Below is a small trained network, with its code and all its weights. Each question gives an input and a class and asks what happens when units are switched off, that is, made to give their printed mean instead of their output.

import numpy as np


def w(rows, s, z=0):
    codes = np.array(rows[::2]) - 128.0
    scale = np.full(codes.shape[1], s)
    scale[-1] = z or s
    return codes * scale


def f(y):
    return np.maximum(y, 0)


def log_softmax(a):
    a = a - a.max(-1, keepdims=True)
    return a - np.log(np.exp(a).sum(-1, keepdims=True))


def net(x, mask):
    res = np.array(x, float).reshape(1, 2) / 4 @ E
    y = f(res @ A[0][:, :-1].T + A[0][:, -1])
    res = res + np.where(mask, y, B[0][:, -1]) @ B[0][:, :-1]
    return log_softmax(res[-1] @ U[:, :-1].T + U[:, -1])


A, B = {}, {}
E = w([
[39,44,168,129,191],'x0',
[157,140,154,227,254],'x1',
],0.01)
A[0] = w([
[104,83,249,44,70,162],'neuron 1',
[123,107,106,9,114,138],'neuron 2',
[129,106,97,107,74,180],'neuron 3',
[121,132,112,86,113,170],'neuron 4',
[113,123,172,90,97,241],'neuron 5',
[172,241,65,141,104,105],'neuron 6',
[206,151,190,181,208,86],'neuron 7',
[114,98,154,74,34,54],'neuron 8',
[105,118,107,94,78,86],'neuron 9',
[198,166,104,82,168,254],'neuron 10',
[195,167,190,183,227,76],'neuron 11',
[83,156,131,28,1,78],'neuron 12',
[219,142,147,214,210,139],'neuron 13',
[235,118,89,115,119,145],'neuron 14',
[108,127,39,115,161,115],'neuron 15',
[57,14,128,116,132,99],'neuron 16',
[79,15,158,125,173,132],'neuron 17',
[116,152,134,78,168,231],'neuron 18',
[76,50,190,120,183,160],'neuron 19',
[119,157,85,100,12,155],'neuron 20',
[156,117,148,33,61,124],'neuron 21',
[50,38,138,105,160,127],'neuron 22',
[253,245,118,84,105,158],'neuron 23',
],0.0096,0.0084)
B[0] = w([
[141,103,190,148,152,206],'neuron 1',
[99,119,158,188,176,198],'neuron 2',
[128,82,153,157,189,198],'neuron 3',
[151,122,205,126,153,177],'neuron 4',
[197,83,195,79,203,217],'neuron 5',
[205,64,102,223,76,203],'neuron 6',
[83,155,224,234,118,204],'neuron 7',
[89,145,145,243,121,181],'neuron 8',
[57,141,179,235,154,164],'neuron 9',
[191,84,124,106,171,230],'neuron 10',
[111,140,155,202,130,212],'neuron 11',
[111,101,131,219,146,238],'neuron 12',
[101,116,173,205,167,236],'neuron 13',
[207,56,42,111,97,187],'neuron 14',
[87,134,83,107,129,128],'neuron 15',
[192,36,65,212,30,192],'neuron 16',
[217,28,90,158,83,214],'neuron 17',
[149,125,124,22,254,206],'neuron 18',
[189,72,115,127,109,223],'neuron 19',
[182,114,149,187,164,237],'neuron 20',
[82,94,151,184,164,208],'neuron 21',
[203,93,82,176,90,205],'neuron 22',
[205,59,118,136,94,251],'neuron 23',
],0.0077,0.011)
U = w([
[94,93,251,214,175,59],'0',
[224,43,59,161,5,84],'1',
[178,80,182,83,232,254],'2',
[119,175,103,86,61,90],'3',
[2,187,131,147,31,104],'4',
[66,104,22,81,73,92],'5',
[113,251,120,91,118,101],'6',
],0.0097,0.0088)

Each question gives the input, the list of numbers given to net, and the class t.
The units are the neurons (one row each of A and B). Each row of codes is followed by its name. A weight is (code - 128) times the scale printed after its matrix; where a second scale follows, it is the last column's (A, B and U).
mask holds one flag per neuron, in row order. A switched-off neuron (its flag False) gives its mean, the last column of its row in B, instead of its output. The means were averaged over made-up inputs and are rounded, as every weight is.
A unit's drop is (log p(t) with every unit on - log p(t) with that unit switched off) / (log p(t) with every unit on - log p(t) with every unit switched off).
The circuit of an input: a set's keep is (log p(t) with only the set's units on - log p(t) with every unit switched off) / (log p(t) with every unit on - log p(t) with every unit switched off). Starting from the 12 units with the biggest drops (on a tie, the unit counted first), units are removed one at a time, each time the one whose removal leaves the highest keep (on an exact tie, the one counted first), for as long as the keep stays at least 0.8.
units of the circuit, in order: the units of the circuit, biggest drop first
k most important neurons: the k neurons with the biggest drops, biggest first
drop when u is switched off: that unit's drop, to one decimal
input [5,-4], class 1: units of the circuit, in order : neuron 16
input [-6,5], class 1: 3 most important neurons : neuron 23; neuron 14; neuron 6
input [1,-3], class 2: 2 most important neurons : neuron 7; neuron 13
input [3,1], class 2: 3 most important neurons : neuron 6; neuron 23; neuron 14
input [4,-3], class 1: 4 most important neurons : neuron 16; neuron 22; neuron 13; neuron 17
input [-2,1], class 2: 3 most important neurons : neuron 16; neuron 17; neuron 22
input [7,-6], class 1: 3 most important neurons : neuron 16; neuron 22; neuron 17
input [4,3], class 1: drop when neuron 17 is switched off : 0.2
input [-2,2], class 2: drop when neuron 12 is switched off : 0.1
input [-3,-4], class 0: drop when neuron 21 is switched off : 0.1
